Below is a small trained network, with its code and all its weights. Each question gives an input and a target symbol and asks what happens when units are switched off, that is, made to give their printed mean instead of their output.

import numpy as np


def w(rows, s, z=0):
    codes = np.array(rows[::2]) - 128.0
    scale = np.full(codes.shape[1], s)
    scale[-1] = z or s
    return codes * scale


def norm(h):
    return h / np.sqrt((h * h).mean(-1, keepdims=True) + 1e-5)


def softmax(a):
    e = np.exp(a - a.max(-1, keepdims=True))
    return e / e.sum(-1, keepdims=True)


def log_softmax(a):
    a = a - a.max(-1, keepdims=True)
    return a - np.log(np.exp(a).sum(-1, keepdims=True))


def net(x, mask):
    ids = ['Γαδεζθμπσω'.index(c) for c in x.split()]
    T = len(ids)
    res = E[ids] + P[:T]
    u = 0
    for l in range(3):
        r = norm(res)
        for j in range(2):
            rows = slice(2 * j, 2 * j + 2)
            q, k, v = (r @ M[l][rows].T for M in (Q, K, V))
            z = softmax(np.where(np.tri(T) > 0, q @ k.T / 2**0.5, -1e9)) @ v
            o = O[l][rows]
            res = res + np.where(mask[u + j], z, o[:, -1]) @ o[:, :-1]
        u += 2
    return log_softmax(norm(res)[-1] @ U[:, :-1].T + U[:, -1])


Q, K, V, O = {}, {}, {}, {}
E = w([
[99,172,83,110,97,192,114],'Γ',
[130,58,105,147,9,89,155],'α',
[119,83,76,117,3,164,165],'δ',
[83,163,130,157,64,94,126],'ε',
[169,96,64,73,38,112,83],'ζ',
[192,102,167,155,46,217,98],'θ',
[90,196,124,125,140,97,52],'μ',
[88,158,152,160,100,61,94],'π',
[173,240,237,218,165,185,121],'σ',
[114,231,89,81,172,215,39],'ω',
],0.017)
P = w([
[127,203,165,118,25,124,156],'0',
[131,162,102,208,12,105,167],'1',
[114,173,177,225,2,123,90],'2',
[170,236,169,69,92,107,187],'3',
[203,152,54,213,99,104,163],'4',
[112,93,167,209,68,130,86],'5',
[155,176,140,76,141,99,194],'6',
[171,134,12,195,148,106,142],'7',
[102,145,222,78,137,97,138],'8',
[144,138,115,64,181,103,193],'9',
[129,28,125,175,148,167,84],'10',
[106,119,239,18,194,106,158],'11',
[166,147,27,129,215,97,86],'12',
[129,40,173,114,197,155,60],'13',
],0.011)
Q[0] = w([
[174,121,92,173,157,128,138],'L0H1',
[118,77,169,156,106,142,84],'L0H1',
[22,69,157,171,99,189,32],'L0H2',
[254,93,109,181,103,130,68],'L0H2',
],0.014)
K[0] = w([
[56,120,163,182,113,93,35],'L0H1',
[87,166,173,87,88,109,165],'L0H1',
[110,104,225,4,153,122,167],'L0H2',
[164,139,205,184,68,185,54],'L0H2',
],0.013)
V[0] = w([
[114,157,59,67,113,125,153],'L0H1',
[89,113,88,98,133,110,148],'L0H1',
[176,106,109,76,103,4,84],'L0H2',
[40,103,81,151,124,85,255],'L0H2',
],0.0095)
O[0] = w([
[102,167,98,167,126,111,152,236],'L0H1',
[119,47,3,154,157,176,62,92],'L0H1',
[214,107,160,74,102,127,51,51],'L0H2',
[173,114,126,239,124,134,68,3],'L0H2',
],0.014,0.0053)
Q[1] = w([
[2,117,69,6,9,130,119],'L1H1',
[108,213,6,132,161,99,126],'L1H1',
[57,143,36,118,110,91,79],'L1H2',
[66,170,99,93,72,125,186],'L1H2',
],0.0085)
K[1] = w([
[124,74,153,116,250,109,118],'L1H1',
[89,57,120,124,124,172,110],'L1H1',
[89,149,127,120,176,137,86],'L1H2',
[149,85,179,104,172,212,192],'L1H2',
],0.011)
V[1] = w([
[61,152,120,133,148,11,48],'L1H1',
[155,73,106,121,51,129,206],'L1H1',
[173,119,175,220,185,122,61],'L1H2',
[142,60,100,133,97,180,162],'L1H2',
],0.011)
O[1] = w([
[248,103,115,120,143,109,128,140],'L1H1',
[112,56,150,113,93,136,67,135],'L1H1',
[100,151,146,99,110,201,136,4],'L1H2',
[100,144,165,79,162,44,103,107],'L1H2',
],0.016,0.014)
Q[2] = w([
[145,147,105,115,100,38,161],'L2H1',
[74,83,159,131,118,221,17],'L2H1',
[158,22,47,100,67,143,123],'L2H2',
[72,70,178,95,144,254,46],'L2H2',
],0.0082)
K[2] = w([
[120,106,172,128,232,88,147],'L2H1',
[137,177,121,134,2,52,167],'L2H1',
[117,158,16,63,67,106,126],'L2H2',
[139,157,125,117,36,93,139],'L2H2',
],0.0086)
V[2] = w([
[137,106,160,144,88,121,107],'L2H1',
[117,138,39,44,148,195,54],'L2H1',
[153,184,178,150,252,113,38],'L2H2',
[175,75,90,134,51,145,146],'L2H2',
],0.011)
O[2] = w([
[180,94,75,170,221,167,199,112],'L2H1',
[154,159,131,183,2,26,99,2],'L2H1',
[46,102,93,142,116,152,240,43],'L2H2',
[49,133,137,82,182,146,105,138],'L2H2',
],0.0097,0.007)
U = w([
[46,169,57,232,195,123,108,43],'Γ',
[122,61,128,150,120,158,65,198],'α',
[76,65,104,163,112,158,71,141],'δ',
[150,100,125,180,158,184,94,125],'ε',
[144,97,57,31,86,103,27,44],'ζ',
[40,122,193,35,160,63,125,194],'θ',
[248,140,97,92,146,116,174,71],'μ',
[177,88,132,112,142,170,122,161],'π',
[93,106,160,132,140,209,216,254],'σ',
[100,167,133,115,30,88,196,163],'ω',
],0.011,0.0043)

Each question gives the input, a string of symbols that net reads in full, and the target symbol t.
The units are the heads (2 rows each of Q, K, V and O). Each row of codes is followed by its name. A weight is (code - 128) times the scale printed after its matrix; where a second scale follows, it is the last column's (O and U).
mask holds one flag per head, layer by layer. A switched-off head (its flag False) gives its mean, the last column of its rows in O, instead of its output. The means were averaged over made-up inputs and are rounded, as every weight is.
A unit's drop is (log p(t) with every unit on - log p(t) with that unit switched off) / (log p(t) with every unit on - log p(t) with every unit switched off).
The circuit of an input: a set's keep is (log p(t) with only the set's units on - log p(t) with every unit switched off) / (log p(t) with every unit on - log p(t) with every unit switched off). Starting from all 6 units, units are removed one at a time, each time the one whose removal leaves the highest keep (on an exact tie, the one counted first), for as long as the keep stays at least 0.8.
circuit, biggest first: the units of the circuit, biggest drop first
most important unit: the unit with the biggest drop
which heads matter: for each layer, one digit per head in row order, 1 if its drop is at least 0.15 and else 0, layers parted by /
drop of u: that unit's drop, to one decimal
input μ θ Γ, target μ: most important unit : L1H1
input θ Γ ω, target θ: which heads matter : 11 / 00 / 00
input ω Γ μ μ μ Γ μ θ Γ Γ Γ Γ, target Γ: which heads matter : 01 / 00 / 00
input ε Γ δ α σ μ, target α: which heads matter : 01 / 00 / 00
input θ σ ζ δ μ σ Γ σ μ Γ ω ε, target Γ: which heads matter : 11 / 00 / 00
input ω μ θ Γ π σ Γ Γ ε μ Γ, target ε: which heads matter : 01 / 00 / 00
input δ δ α μ Γ μ ε θ Γ Γ Γ ω Γ ζ, target ω: circuit, biggest first : L1H1; L2H1
input Γ Γ Γ Γ μ μ Γ Γ ω Γ π, target ω: circuit, biggest first : L2H1; L2H2
input θ δ ζ μ α α ω α ω, target ω: circuit, biggest first : L2H1; L1H1
input ζ ε Γ α Γ Γ μ Γ Γ ω Γ Γ ω ω, target Γ: circuit, biggest first : L2H1; L0H2
input θ ζ ζ Γ Γ Γ Γ δ Γ μ μ ω θ Γ, target ω: which heads matter : 01 / 00 / 10
input μ μ ζ Γ α Γ δ μ Γ ω Γ ω Γ ε, target ω: which heads matter : 00 / 00 / 10
input ε Γ ω δ σ μ θ Γ Γ σ π μ, target σ: circuit, biggest first : L2H2; L1H2
input Γ Γ μ Γ Γ θ Γ μ θ μ δ α, target μ: circuit, biggest first : L1H1
input ζ ε ε μ Γ, target ε: circuit, biggest first : L0H2; L1H2
input θ μ ζ, target μ: which heads matter : 00 / 10 / 11
input Γ Γ σ, target σ: which heads matter : 00 / 00 / 10
input Γ σ σ μ σ θ Γ, target σ: which heads matter : 10 / 00 / 10
input Γ ζ σ θ μ μ ω α Γ, target ω: drop of L2H1 : 0.4
input Γ Γ π π μ μ Γ ω ζ Γ Γ Γ, target Γ: drop of L0H2 : 0.2
